Below is a small trained network, with its code and all its weights. Each question gives an input and a target symbol and asks what happens when units are switched off, that is, made to give their printed mean instead of their output.

import numpy as np


def w(rows, s, z=0):
    codes = np.array(rows[::2]) - 128.0
    scale = np.full(codes.shape[1], s)
    scale[-1] = z or s
    return codes * scale


def f(y):
    return y / 2 * (1 + np.tanh(0.7978845608 * (y + 0.044715 * y**3)))


def softmax(a):
    e = np.exp(a - a.max(-1, keepdims=True))
    return e / e.sum(-1, keepdims=True)


def log_softmax(a):
    a = a - a.max(-1, keepdims=True)
    return a - np.log(np.exp(a).sum(-1, keepdims=True))


def net(x, mask):
    ids = ['βεηλμξσω'.index(c) for c in x.split()]
    T = len(ids)
    res = E[ids] + P[:T]
    u = 0
    for l in range(3):
        q, k, v = (res @ M[l].T for M in (Q, K, V))
        z = softmax(np.where(np.tri(T) > 0, q @ k.T / 3**0.5, -1e9)) @ v
        res = res + np.where(mask[u], z, O[l][:, -1]) @ O[l][:, :-1]
        u += 1
        y = f(res @ A[l][:, :-1].T + A[l][:, -1])
        res = res + np.where(mask[u : u + 12], y, B[l][:, -1]) @ B[l][:, :-1]
        u += 12
    return log_softmax(res[-1] @ U[:, :-1].T + U[:, -1])


Q, K, V, O, A, B = {}, {}, {}, {}, {}, {}
E = w([
[81,137,163],'β',
[157,159,166],'ε',
[121,130,33],'η',
[176,108,175],'λ',
[185,163,7],'μ',
[142,169,174],'ξ',
[110,169,173],'σ',
[83,5,3],'ω',
],0.0045)
P = w([
[129,140,96],'0',
[160,99,178],'1',
[144,115,188],'2',
[134,123,195],'3',
[56,138,124],'4',
[99,115,122],'5',
[125,113,115],'6',
[230,106,140],'7',
[117,133,119],'8',
[38,154,111],'9',
[79,132,113],'10',
[128,123,101],'11',
[255,95,106],'12',
],0.0076)
Q[0] = w([
[236,156,237],'0.h0',
[242,93,139],'0.h0',
[44,81,2],'0.h0',
],0.0066)
K[0] = w([
[227,202,115],'0.h0',
[254,85,120],'0.h0',
[47,19,141],'0.h0',
],0.0053)
V[0] = w([
[177,19,124],'0.h0',
[3,130,122],'0.h0',
[57,231,109],'0.h0',
],0.0047)
O[0] = w([
[144,12,144,243],'0.h0',
[3,157,104,90],'0.h0',
[89,247,79,1],'0.h0',
],0.0048,0.00051)
A[0] = w([
[24,82,84,201],'0.n0',
[159,51,28,211],'0.n1',
[94,111,196,196],'0.n2',
[120,238,71,164],'0.n3',
[176,139,255,254],'0.n4',
[60,52,57,203],'0.n5',
[206,133,242,249],'0.n6',
[156,186,52,187],'0.n7',
[38,232,118,188],'0.n8',
[69,52,57,194],'0.n9',
[15,83,89,206],'0.n10',
[25,199,132,193],'0.n11',
],0.0067,0.0027)
B[0] = w([
[52,78,96,202],'0.n0',
[158,65,19,228],'0.n1',
[92,104,217,179],'0.n2',
[127,220,47,131],'0.n3',
[171,122,234,248],'0.n4',
[86,64,68,212],'0.n5',
[196,116,213,254],'0.n6',
[160,173,1,154],'0.n7',
[37,228,119,158],'0.n8',
[93,60,66,204],'0.n9',
[48,80,104,206],'0.n10',
[13,203,140,166],'0.n11',
],0.0056,0.0025)
Q[1] = w([
[192,149,191],'1.h0',
[40,114,64],'1.h0',
[254,123,179],'1.h0',
],0.0068)
K[1] = w([
[2,176,97],'1.h0',
[254,64,141],'1.h0',
[3,210,151],'1.h0',
],0.0046)
V[1] = w([
[200,174,180],'1.h0',
[191,2,127],'1.h0',
[223,61,159],'1.h0',
],0.0077)
O[1] = w([
[226,201,107,124],'1.h0',
[195,2,134,253],'1.h0',
[232,64,119,221],'1.h0',
],0.0065,0.0032)
A[1] = w([
[86,68,87,130],'1.n0',
[244,76,157,225],'1.n1',
[240,76,163,242],'1.n2',
[172,227,133,242],'1.n3',
[67,85,81,211],'1.n4',
[3,144,242,235],'1.n5',
[3,123,46,236],'1.n6',
[232,140,27,15],'1.n7',
[172,227,132,243],'1.n8',
[175,226,127,254],'1.n9',
[173,226,129,247],'1.n10',
[83,73,87,156],'1.n11',
],0.0055,0.0014)
B[1] = w([
[183,155,130,184],'1.n0',
[113,52,103,251],'1.n1',
[118,52,107,254],'1.n2',
[195,211,112,133],'1.n3',
[190,115,129,182],'1.n4',
[2,184,225,182],'1.n5',
[168,38,124,172],'1.n6',
[39,219,85,168],'1.n7',
[194,210,111,133],'1.n8',
[205,210,99,133],'1.n9',
[203,214,105,132],'1.n10',
[184,144,129,184],'1.n11',
],0.006,0.0046)
Q[2] = w([
[185,5,128],'2.h0',
[189,121,247],'2.h0',
[61,147,21],'2.h0',
],0.0031)
K[2] = w([
[153,57,6],'2.h0',
[243,233,81],'2.h0',
[1,24,196],'2.h0',
],0.0031)
V[2] = w([
[117,95,252],'2.h0',
[146,193,3],'2.h0',
[121,153,189],'2.h0',
],0.0065)
O[2] = w([
[106,168,2,159],'2.h0',
[148,122,232,3],'2.h0',
[135,162,116,15],'2.h0',
],0.0087,0.0027)
A[2] = w([
[134,123,50,105],'2.n0',
[136,127,56,105],'2.n1',
[189,95,126,243],'2.n2',
[2,108,174,226],'2.n3',
[189,92,122,220],'2.n4',
[178,103,127,240],'2.n5',
[187,176,195,34],'2.n6',
[21,227,174,182],'2.n7',
[190,95,130,254],'2.n8',
[126,123,64,114],'2.n9',
[177,179,215,75],'2.n10',
[91,119,102,109],'2.n11',
],0.0076,0.0022)
B[2] = w([
[134,180,183,209],'2.n0',
[133,178,182,194],'2.n1',
[153,128,94,252],'2.n2',
[22,82,161,188],'2.n3',
[149,134,97,254],'2.n4',
[152,131,101,225],'2.n5',
[171,179,197,144],'2.n6',
[82,191,2,196],'2.n7',
[153,122,92,253],'2.n8',
[133,169,198,190],'2.n9',
[169,200,177,159],'2.n10',
[110,116,202,145],'2.n11',
],0.0073,0.0053)
U = w([
[119,227,100,201],'β',
[49,128,117,92],'ε',
[16,14,201,115],'η',
[2,155,4,19],'λ',
[209,155,204,52],'μ',
[195,191,176,113],'ξ',
[152,110,246,53],'σ',
[249,64,22,254],'ω',
],0.0027,0.0029)

Each question gives the input, a string of symbols that net reads in full, and the target symbol t.
The units are the heads (3 rows each of Q, K, V and O) and the neurons (one row each of A and B). Each row of codes is followed by its name. A weight is (code - 128) times the scale printed after its matrix; where a second scale follows, it is the last column's (O, A, B and U).
mask holds one flag per unit, layer by layer, with each layer's heads first. A switched-off unit (its flag False) gives its mean, the last column of its rows in O or B, instead of its output. The means were averaged over made-up inputs and are rounded, as every weight is.
A unit's drop is (log p(t) with every unit on - log p(t) with that unit switched off) / (log p(t) with every unit on - log p(t) with every unit switched off).
most important unit: the unit with the biggest drop
k most important neurons: the k neurons with the biggest drops, biggest first
k most important neurons of layer l: the k neurons of layer l with the biggest drops, biggest first
drop when u is switched off: that unit's drop, to one decimal
input β μ λ λ ω λ σ β, target η: most important unit	1.h0
input β σ λ ε, target λ: 2 most important neurons	[1.n5 2.n7]
input β λ σ σ, target λ: 2 most important neurons	[1.n5 2.n7]
input ω λ λ ε β ω β σ, target λ: 3 most important neurons of layer 0	[0.n11 0.n8 0.n6]
input σ σ σ, target β: 2 most important neurons	[2.n7 1.n5]
input ω β ω λ, target η: 4 most important neurons	[0.n4 0.n6 2.n3 1.n5]
input ω ω ω λ σ ω λ ω ξ, target η: 2 most important neurons of layer 2	[2.n3 2.n7]
input ω μ μ ε, target η: 2 most important neurons of layer 0	[0.n4 0.n6]
input σ η ξ, target β: 2 most important neurons of layer 2	[2.n7 2.n10]
input σ μ λ, target β: 3 most important neurons	[2.n7 1.n5 0.n8]
input λ ω μ λ β η σ ω ξ ω, target ω: 2 most important neurons of layer 1	[1.n6 1.n4]
input ω η λ σ, target η: 2 most important neurons of layer 0	[0.n4 0.n6]
input μ ω λ, target σ: 2 most important neurons of layer 2	[2.n10 2.n6]
input ε λ ξ μ λ λ ε ω λ ω σ β ξ, target η: most important neuron	[0.n6]
input λ λ λ, target ω: drop when 1.h0 is switched off	0.3
input λ λ ω ε, target ω: drop when 0.h0 is switched off	0.3
input ω ω μ λ ε λ λ μ ξ ω λ ω ε, target η: drop when 2.n3 is switched off	0.2
input λ ε ξ, target ω: drop when 1.h0 is switched off	0.6
input σ λ σ, target β: 3 most important neurons of layer 2	[2.n7 2.n10 2.n6]
input β ξ β, target λ: most important neuron of layer 1	[1.n5]
